Below are the code and all the weights of a small trained network. Each question names an input and a class and asks about switching units off, where a switched-off unit gives its printed mean instead of its output.

import numpy as np


def w(rows, s, z=0):
    codes = np.array(rows[::2]) - 128.0
    scale = np.full(codes.shape[1], s)
    scale[-1] = z or s
    return codes * scale


def norm(h):
    return h / np.sqrt((h * h).mean(-1, keepdims=True) + 1e-5)


def f(y):
    return y / 2 * (1 + np.tanh(0.7978845608 * (y + 0.044715 * y**3)))


def log_softmax(a):
    a = a - a.max(-1, keepdims=True)
    return a - np.log(np.exp(a).sum(-1, keepdims=True))


def net(x, mask):
    res = np.array(x, float).reshape(1, 2) / 4 @ E
    u = 0
    for l in range(2):
        y = f(norm(res) @ A[l][:, :-1].T + A[l][:, -1])
        res = res + np.where(mask[u : u + 13], y, B[l][:, -1]) @ B[l][:, :-1]
        u += 13
    return log_softmax(norm(res)[-1] @ U[:, :-1].T + U[:, -1])


A, B = {}, {}
E = w([
[126,215,174,145,153,110,2,244],'x0',
[112,94,162,87,133,5,123,128],'x1',
],0.01)
A[0] = w([
[36,99,117,151,110,135,79,88,153],'0.n1',
[47,121,131,76,114,46,89,200,145],'0.n2',
[82,35,184,112,172,77,104,74,3],'0.n3',
[205,79,51,206,72,183,171,85,74],'0.n4',
[93,47,134,165,72,162,180,89,223],'0.n5',
[147,126,151,64,163,48,61,114,58],'0.n6',
[241,202,142,146,96,113,20,148,128],'0.n7',
[90,122,176,27,116,42,76,130,20],'0.n8',
[87,200,177,73,42,200,246,95,142],'0.n9',
[146,124,157,164,106,115,103,206,83],'0.n10',
[102,63,119,56,114,39,132,178,90],'0.n11',
[171,177,253,116,71,57,133,109,129],'0.n12',
[122,189,103,195,107,175,178,114,133],'0.n13',
],0.0067,0.0011)
B[0] = w([
[144,77,103,156,116,124,76,129,132],'0.n1',
[128,88,92,58,133,89,123,108,218],'0.n2',
[50,156,193,176,95,147,166,184,184],'0.n3',
[130,189,120,66,77,159,75,29,254],'0.n4',
[104,178,75,198,158,178,49,139,239],'0.n5',
[216,97,91,49,73,27,105,101,194],'0.n6',
[92,55,132,122,152,77,239,168,234],'0.n7',
[135,91,207,105,85,106,105,123,212],'0.n8',
[114,254,49,91,166,137,80,120,212],'0.n9',
[90,81,114,153,166,77,167,116,172],'0.n10',
[163,77,205,92,135,202,68,213,202],'0.n11',
[123,120,143,48,60,140,181,115,178],'0.n12',
[140,102,90,194,83,138,162,89,186],'0.n13',
],0.0063,0.0062)
A[1] = w([
[75,90,137,132,113,142,153,96,43],'1.n1',
[133,148,107,107,106,181,113,55,98],'1.n2',
[148,134,64,155,116,102,117,201,171],'1.n3',
[116,181,137,135,94,157,74,138,121],'1.n4',
[92,144,130,68,129,34,84,119,75],'1.n5',
[159,132,106,162,94,151,153,115,4],'1.n6',
[146,151,84,194,135,188,148,106,191],'1.n7',
[246,106,189,44,82,16,118,125,179],'1.n8',
[202,163,76,124,57,182,123,43,121],'1.n9',
[149,141,59,75,139,190,113,76,44],'1.n10',
[109,191,142,165,143,122,122,117,122],'1.n11',
[68,102,88,135,146,114,152,122,235],'1.n12',
[96,136,180,162,186,120,135,189,192],'1.n13',
],0.011,0.0016)
B[1] = w([
[138,121,109,96,148,121,142,166,141],'1.n1',
[63,214,64,146,178,102,80,163,207],'1.n2',
[147,152,98,140,102,85,170,134,149],'1.n3',
[138,85,127,97,120,82,128,90,155],'1.n4',
[63,75,165,173,61,248,106,36,187],'1.n5',
[174,117,147,159,127,152,154,125,145],'1.n6',
[62,82,142,153,119,136,131,91,207],'1.n7',
[80,92,158,90,112,105,83,126,250],'1.n8',
[163,167,133,84,221,113,51,153,237],'1.n9',
[136,157,60,138,214,122,111,123,209],'1.n10',
[156,122,149,129,134,106,160,87,143],'1.n11',
[166,183,151,174,120,152,81,154,149],'1.n12',
[158,123,130,69,123,136,112,89,169],'1.n13',
],0.011,0.013)
U = w([
[89,215,32,145,200,163,79,96,251],'0',
[249,201,107,86,82,85,196,202,68],'1',
[29,54,166,51,26,125,71,105,167],'2',
[123,106,117,237,53,206,246,93,19],'3',
],0.012,0.0025)

Each question gives the input, the list of numbers given to net, and the class t.
The units are the neurons (one row each of A and B). Each row of codes is followed by its name. A weight is (code - 128) times the scale printed after its matrix; where a second scale follows, it is the last column's (A, B and U).
mask holds one flag per neuron, layer by layer. A switched-off neuron (its flag False) gives its mean, the last column of its row in B, instead of its output. The means were averaged over made-up inputs and are rounded, as every weight is.
A unit's drop is (log p(t) with every unit on - log p(t) with that unit switched off) / (log p(t) with every unit on - log p(t) with every unit switched off).
most important unit: the unit with the biggest drop
k most important neurons: the k neurons with the biggest drops, biggest first
top k neurons in layer l: the k neurons of layer l with the biggest drops, biggest first
drop of u: that unit's drop, to one decimal
input [8,-7], class 1: top neuron in layer 1	(1.n5)
input [1,-2], class 3: 2 most important neurons	(1.n9 1.n8)
input [8,-3], class 1: 2 most important neurons	(0.n4 1.n7)
input [6,-8], class 3: 3 most important neurons	(1.n9 1.n8 1.n2)
input [3,-4], class 3: 2 most important neurons	(1.n9 1.n8)
input [-5,4], class 0: 2 most important neurons	(0.n5 0.n7)
input [5,-2], class 1: top 3 neurons in layer 1	(1.n7 1.n8 1.n3)
input [3,-7], class 3: 3 most important neurons	(0.n4 0.n7 1.n9)
input [3,-3], class 1: 2 most important neurons	(1.n5 0.n7)
input [3,-1], class 2: 2 most important neurons	(0.n5 1.n9)
input [6,-7], class 3: 3 most important neurons	(1.n9 1.n8 1.n2)
input [4,-8], class 3: top 2 neurons in layer 0	(0.n4 0.n7)
input [2,-4], class 3: drop of 1.n9	0.1
input [3,-5], class 3: drop of 1.n8	0.2
input [6,-3], class 1: most important unit	1.n8
input [4,-3], class 1: drop of 1.n5	0.1
